Look-ups in named tables: a row name and a column name give one cell, copied from the table.

koful =
|  | munis | maguzi | nuta | sutave | tonifev | tasi | dagigid | til | nimufo | gol |
|---|---|---|---|---|---|---|---|---|---|---|
| nenine | 169 | -97 | 714 | -313 | 327 | -419 | -111 | 409 | 415 | 457 |
| bovop | 16 | 124 | -54 | 198 | 703 | 136 | 156 | 329 | 189 | 221 |
| gupig | 315 | 162 | 721 | -169 | 185 | -200 | 109 | 243 | 332 | 248 |
| zet | -288 | 539 | 101 | 343 | 292 | 319 | 473 | -124 | 170 | 9 |
| gegan | 245 | -112 | 430 | -75 | 214 | -458 | 341 | 91 | 193 | 70 |
| gubo | -57 | 353 | 107 | 426 | -3 | 393 | 489 | -184 | -259 | -252 |
| kiv | -598 | 476 | 326 | 123 | 239 | 201 | -102 | 549 | 184 | 331 |
| pavab | 142 | -131 | 505 | -57 | 407 | -41 | -75 | 532 | 492 | 570 |
| tis | 116 | 465 | -132 | 597 | -465 | 676 | 199 | -21 | -5 | -10 |

gubo, tonifev => -3
nenine, nuta => 714
gubo, sutave => 426
zet, munis => -288
bovop, til => 329
zet, til => -124
pavab, gol => 570
nenine, til => 409
bovop, tonifev => 703
zet, gol => 9
gupig, tonifev => 185
bovop, munis => 16
zet, nimufo => 170
kiv, maguzi => 476
Row with the largest munis: gupig

lok.tsv
	rekubu	fezup	fuf	zunuk	refumet
tigelan	599	587	538	446	12
vibak	783	400	513	510	282
vefenu	636	329	573	689	559
munupo	454	499	606	673	660
rodof	450	562	628	664	593
zot	403	569	594	604	442
devut	691	402	509	520	342
pomo	506	481	547	568	449
suduke	831	395	547	576	516
gid	427	604	594	553	50

munupo, fuf: 606
rodof, refumet: 593
rodof, fezup: 562
suduke, refumet: 516
rodof, fuf: 628
devut, fuf: 509
pomo, zunuk: 568
gid, rekubu: 427
tigelan, zunuk: 446
tigelan, fuf: 538
zot, zunuk: 604
tigelan, fezup: 587
vefenu, refumet: 559
gid, zunuk: 553
tigelan, refumet: 12
suduke, zunuk: 576
zot, fuf: 594
munupo, refumet: 660
vefenu, zunuk: 689

bufever
       gemozuz     dez     vil  sogisi     mem  sabeneb    palu    soke
ged      15525   -4579   41158  -58853  -17632   -81351   41293   13521
gifun    -7168  -38783   90902  -49310  -41828    42693  -90235  -46396
pina    -48438   -6615  -60463   56870  -61074   -40866   39327  -20507

pina, gemozuz => -48438
ged, soke => 13521
pina, vil => -60463
ged, gemozuz => 15525
pina, sogisi => 56870
ged, sabeneb => -81351
gifun, gemozuz => -7168
gifun, vil => 90902
gifun, sogisi => -49310
ged, palu => 41293
Row with the largest mem: ged

Table sol
columns: kito, tir, padek, dutu, mifi, zomu, tiz
sor: [8.211, 5.677, 5.433, 7.822, 4.939, 6.312, 7.013]
gor: [7.474, 5.894, 5.480, 7.196, 5.659, 6.136, 8.559]
rar: [4.268, 6.437, 6.127, 1.949, 6.117, 5.577, 5.924]
deluv: [6.314, 4.817, 6.478, 7.083, 6.000, 4.670, 7.059]
nunumis: [4.054, 5.593, 4.051, 9.238, 5.976, 3.896, 5.419]
rem: [3.156, 6.051, 6.205, 5.739, 5.463, 8.471, 5.400]

What is the tiz of deluv in sol?
7.059
What is the mifi of sor in sol?
4.939
What is the dutu of sor in sol?
7.822
What is the mifi of deluv in sol?
6.000
What is the zomu of nunumis in sol?
3.896
What is the tiz of gor in sol?
8.559
What is the mifi of rem in sol?
5.463
What is the kito of nunumis in sol?
4.054

dif
|  | tigi | tuk | rivi | povimom | kez | duzub | bodiri | sirovas | kefibi |
|---|---|---|---|---|---|---|---|---|---|
| binabud | -33 | 545 | 165 | 321 | 114 | -263 | 156 | -437 | 231 |
| rade | 312 | -796 | -187 | 54 | -17 | 285 | 834 | 33 | -180 |
| gitire | 183 | 669 | 116 | 129 | 48 | 370 | 762 | 406 | 273 |
| guz | 72 | -852 | -38 | 457 | 149 | -33 | 895 | 332 | 54 |

What is the rivi of binabud in dif?
165
What is the kefibi of guz in dif?
54
What is the bodiri of binabud in dif?
156
What is the rivi of guz in dif?
-38
What is the sirovas of rade in dif?
33
What is the bodiri of guz in dif?
895
What is the kez of gitire in dif?
48
What is the tigi of gitire in dif?
183
What is the povimom of rade in dif?
54
What is the bodiri of gitire in dif?
762
What is the kez of binabud in dif?
114

